Here is a tiny trained network, its code and every weight. The questions are about switching its units off for an input and a class, where a switched-off unit gives its printed mean instead of its output.

import numpy as np


def w(rows, s, z=0):
    codes = np.array(rows[::2]) - 128.0
    scale = np.full(codes.shape[1], s)
    scale[-1] = z or s
    return codes * scale


def norm(h):
    return h / np.sqrt((h * h).mean(-1, keepdims=True) + 1e-5)


def f(y):
    return np.maximum(y, 0)


def log_softmax(a):
    a = a - a.max(-1, keepdims=True)
    return a - np.log(np.exp(a).sum(-1, keepdims=True))


def net(x, mask):
    res = np.array(x, float).reshape(1, 4) / 4 @ E
    u = 0
    for l in range(4):
        y = f(norm(res) @ A[l][:, :-1].T + A[l][:, -1])
        res = res + np.where(mask[u : u + 8], y, B[l][:, -1]) @ B[l][:, :-1]
        u += 8
    return log_softmax(norm(res)[-1] @ U[:, :-1].T + U[:, -1])


A, B = {}, {}
E = w([
[131,132,123,120,128,133,118],'x0',
[133,174,146,191,64,68,6],'x1',
[55,183,109,129,30,165,161],'x2',
[228,212,117,156,150,142,175],'x3',
],0.0015)
A[0] = w([
[67,36,171,2,119,158,140,98],'L0N0',
[132,130,127,191,185,86,48,3],'L0N1',
[92,178,101,166,86,235,143,76],'L0N2',
[219,188,110,118,153,161,202,109],'L0N3',
[139,78,170,105,135,46,146,61],'L0N4',
[245,147,121,191,236,102,121,69],'L0N5',
[129,85,85,106,246,79,96,45],'L0N6',
[85,157,163,239,88,77,40,141],'L0N7',
],0.0019,0.00053)
B[0] = w([
[118,240,53,220,230,107,100,206],'L0N0',
[129,108,188,57,67,122,252,183],'L0N1',
[213,49,191,117,112,171,112,188],'L0N2',
[48,182,108,224,222,111,60,225],'L0N3',
[178,84,123,155,106,160,116,154],'L0N4',
[145,76,135,157,58,215,112,238],'L0N5',
[183,55,181,102,24,196,138,189],'L0N6',
[154,187,152,10,165,67,163,251],'L0N7',
],0.0018,0.0019)
A[1] = w([
[162,107,118,150,53,133,95,254],'L1N0',
[6,97,144,113,122,45,73,107],'L1N1',
[111,67,65,117,241,205,230,187],'L1N2',
[130,160,133,179,117,128,71,2],'L1N3',
[79,231,82,181,57,122,187,203],'L1N4',
[68,7,122,129,193,77,54,34],'L1N5',
[185,188,148,219,117,73,56,156],'L1N6',
[56,183,79,113,1,147,143,25],'L1N7',
],0.0021,0.00048)
B[1] = w([
[84,103,201,78,213,134,226,181],'L1N0',
[133,178,7,193,189,157,180,205],'L1N1',
[81,152,146,52,57,22,115,251],'L1N2',
[90,156,130,136,135,86,222,156],'L1N3',
[204,56,144,117,180,155,107,220],'L1N4',
[113,115,74,198,97,220,117,188],'L1N5',
[70,90,98,77,186,116,194,222],'L1N6',
[195,2,199,145,109,153,98,200],'L1N7',
],0.0021,0.0023)
A[2] = w([
[91,166,131,93,53,212,222,121],'L2N0',
[46,101,116,198,163,175,108,3],'L2N1',
[105,121,141,130,52,223,98,87],'L2N2',
[154,60,128,108,176,168,165,167],'L2N3',
[103,161,140,47,123,35,145,155],'L2N4',
[194,253,167,192,208,173,177,158],'L2N5',
[140,172,148,238,85,49,6,151],'L2N6',
[56,115,74,179,160,103,74,164],'L2N7',
],0.0024,0.00051)
B[2] = w([
[152,100,181,138,111,90,40,192],'L2N0',
[113,197,124,166,122,192,128,170],'L2N1',
[220,69,160,164,145,130,108,165],'L2N2',
[113,177,163,128,62,112,53,208],'L2N3',
[112,187,150,67,149,58,208,191],'L2N4',
[32,108,55,153,106,157,85,250],'L2N5',
[100,124,108,52,133,132,254,185],'L2N6',
[152,185,90,126,144,148,169,185],'L2N7',
],0.0025,0.0024)
A[3] = w([
[30,37,106,101,114,144,123,204],'L3N0',
[99,149,196,109,138,121,91,77],'L3N1',
[93,161,118,152,37,186,221,252],'L3N2',
[173,131,143,16,205,105,167,173],'L3N3',
[132,139,92,44,118,96,231,102],'L3N4',
[76,160,5,248,170,199,109,111],'L3N5',
[221,35,208,153,111,146,78,84],'L3N6',
[101,159,146,2,145,85,166,94],'L3N7',
],0.0022,0.0011)
B[3] = w([
[231,211,112,193,164,115,130,205],'L3N0',
[64,189,122,197,146,162,90,141],'L3N1',
[166,72,130,110,220,127,89,232],'L3N2',
[65,153,124,126,50,125,138,222],'L3N3',
[97,139,173,99,72,56,130,210],'L3N4',
[62,140,27,225,166,205,139,252],'L3N5',
[198,24,244,150,42,186,5,199],'L3N6',
[128,182,155,98,98,75,174,224],'L3N7',
],0.0027,0.0024)
U = w([
[80,197,166,32,102,14,227,211],'0',
[79,156,2,242,202,213,129,185],'1',
[225,9,240,146,90,177,42,2],'2',
],0.0067,0.00089)

Each question gives the input, the list of numbers given to net, and the class t.
The units are the neurons (one row each of A and B). Each row of codes is followed by its name. A weight is (code - 128) times the scale printed after its matrix; where a second scale follows, it is the last column's (A, B and U).
mask holds one flag per neuron, layer by layer. A switched-off neuron (its flag False) gives its mean, the last column of its row in B, instead of its output. The means were averaged over made-up inputs and are rounded, as every weight is.
A unit's drop is (log p(t) with every unit on - log p(t) with that unit switched off) / (log p(t) with every unit on - log p(t) with every unit switched off).
The circuit of an input: a set's keep is (log p(t) with only the set's units on - log p(t) with every unit switched off) / (log p(t) with every unit on - log p(t) with every unit switched off). Starting from the 12 units with the biggest drops (on a tie, the unit counted first), units are removed one at a time, each time the one whose removal leaves the highest keep (on an exact tie, the one counted first), for as long as the keep stays at least 0.8.
circuit, biggest first: the units of the circuit, biggest drop first
most important unit: the unit with the biggest drop
top k neurons: the k neurons with the biggest drops, biggest first
top k neurons in layer l: the k neurons of layer l with the biggest drops, biggest first
drop of u: that unit's drop, to one decimal
input [-1,1,3,-2], class 2: circuit, biggest first : L1N7
input [6,2,-7,-7], class 1: circuit, biggest first : L1N5, L1N1, L2N7
input [-6,7,8,4], class 2: top 3 neurons : L1N7, L1N2, L1N4
input [-2,5,3,-6], class 1: circuit, biggest first : L1N1, L1N2
input [5,-6,-6,6], class 0: top 2 neurons in layer 0 : L0N0, L0N2
input [2,-7,-7,-7], class 0: top 2 neurons in layer 2 : L2N5, L2N0
input [-7,5,0,-8], class 1: top 3 neurons : L1N1, L1N5, L1N2
input [0,2,-6,-6], class 1: top 3 neurons : L1N5, L1N1, L0N0
input [-4,3,-3,2], class 0: top 4 neurons : L1N7, L1N4, L1N6, L1N5
input [4,1,-7,-7], class 1: top 4 neurons : L1N5, L0N0, L1N1, L1N7
input [-3,6,7,0], class 2: top 2 neurons : L1N7, L1N2
input [8,3,-3,-2], class 0: top 3 neurons : L0N7, L1N7, L1N4
input [7,-3,-4,-5], class 1: top 2 neurons : L1N5, L0N0
input [7,-6,-1,3], class 0: circuit, biggest first : L1N2
input [0,6,-7,-7], class 1: top 2 neurons in layer 0 : L0N2, L0N5
input [0,-8,-7,-7], class 0: top 3 neurons in layer 1 : L1N2, L1N7, L1N4
input [-5,-5,1,-8], class 1: top 2 neurons : L1N5, L0N7
input [-8,5,8,-4], class 2: drop of L3N2 : 0.0
input [-7,6,2,-7], class 1: drop of L1N2 : 3.0
input [6,0,8,-5], class 2: drop of L1N7 : 0.4
input [1,-4,-7,4], class 2: most important unit : L0N5
input [-4,-4,8,7], class 2: top 3 neurons in layer 1 : L1N1, L1N7, L1N4
